Here is a tiny trained network, its code and every weight. The questions are about switching its units off for an input and a class, where a switched-off unit gives its printed mean instead of its output.

import numpy as np


def w(rows, s, z=0):
    codes = np.array(rows[::2]) - 128.0
    scale = np.full(codes.shape[1], s)
    scale[-1] = z or s
    return codes * scale


def f(y):
    return np.maximum(y, 0)


def log_softmax(a):
    a = a - a.max(-1, keepdims=True)
    return a - np.log(np.exp(a).sum(-1, keepdims=True))


def net(x, mask):
    res = np.array(x, float).reshape(1, 5) / 4 @ E
    y = f(res @ A[0][:, :-1].T + A[0][:, -1])
    res = res + np.where(mask, y, B[0][:, -1]) @ B[0][:, :-1]
    return log_softmax(res[-1] @ U[:, :-1].T + U[:, -1])


A, B = {}, {}
E = w([
[113,147,151,138,44,120,241],'x0',
[150,135,109,159,117,128,128],'x1',
[123,125,150,113,120,136,120],'x2',
[6,166,119,191,117,131,93],'x3',
[100,205,56,64,118,213,139],'x4',
],0.013)
A[0] = w([
[65,127,187,186,54,100,223,219],'n0',
[84,156,125,168,164,134,24,181],'n1',
[216,121,157,66,102,122,240,158],'n2',
[252,103,113,65,175,142,89,218],'n3',
[68,215,71,96,57,205,201,104],'n4',
[187,58,156,123,182,75,93,254],'n5',
[142,184,65,62,151,217,84,142],'n6',
],0.014,0.0056)
B[0] = w([
[108,138,150,111,135,32,227,245],'n0',
[72,97,99,205,102,109,30,214],'n1',
[233,125,97,176,6,197,128,247],'n2',
[146,129,138,40,244,133,144,241],'n3',
[141,198,226,120,162,222,76,251],'n4',
[197,95,208,178,153,68,64,233],'n5',
[129,172,19,96,125,133,81,221],'n6',
],0.019,0.02)
U = w([
[161,169,227,114,204,126,101,253],'0',
[155,141,42,34,198,142,126,122],'1',
[74,2,120,221,98,75,106,78],'2',
[73,172,33,154,100,148,83,101],'3',
[197,56,125,173,43,85,186,149],'4',
[164,144,109,114,66,230,159,32],'5',
[64,137,146,148,111,26,223,121],'6',
],0.0089,0.0035)

Each question gives the input, the list of numbers given to net, and the class t.
The units are the neurons (one row each of A and B). Each row of codes is followed by its name. A weight is (code - 128) times the scale printed after its matrix; where a second scale follows, it is the last column's (A, B and U).
mask holds one flag per neuron, in row order. A switched-off neuron (its flag False) gives its mean, the last column of its row in B, instead of its output. The means were averaged over made-up inputs and are rounded, as every weight is.
A unit's drop is (log p(t) with every unit on - log p(t) with that unit switched off) / (log p(t) with every unit on - log p(t) with every unit switched off).
The circuit of an input: a set's keep is (log p(t) with only the set's units on - log p(t) with every unit switched off) / (log p(t) with every unit on - log p(t) with every unit switched off). Starting from all 7 units, units are removed one at a time, each time the one whose removal leaves the highest keep (on an exact tie, the one counted first), for as long as the keep stays at least 0.8.
circuit, biggest first: the units of the circuit, biggest drop first
unit that matters most: the unit with the biggest drop
top k neurons: the k neurons with the biggest drops, biggest first
drop of u: that unit's drop, to one decimal
input [2,-3,7,-6,6], class 5: circuit, biggest first	(n2)
input [0,-8,-4,8,8], class 3: top 3 neurons	(n6 n1 n5)
input [2,1,-2,-8,-3], class 4: top 2 neurons	(n2 n4)
input [-8,-4,-6,2,-1], class 2: top 2 neurons	(n1 n4)
input [-5,-1,3,-5,1], class 1: top 2 neurons	(n4 n6)
input [-8,6,2,2,1], class 3: top 3 neurons	(n1 n6 n0)
input [8,-4,7,-6,2], class 5: top 2 neurons	(n2 n4)
input [1,3,-5,-8,6], class 5: top 3 neurons	(n2 n0 n4)
input [0,6,-8,-7,6], class 1: top 2 neurons	(n3 n6)
input [-2,0,3,1,0], class 2: top 3 neurons	(n4 n3 n6)
input [-6,-1,7,2,5], class 3: drop of n1	0.3
input [8,4,3,-4,-6], class 4: drop of n2	0.7
input [5,0,-2,-5,-4], class 4: drop of n4	0.0
input [-8,-2,-4,8,-1], class 2: unit that matters most	n1
input [3,-8,-2,-7,-7], class 4: drop of n2	1.5
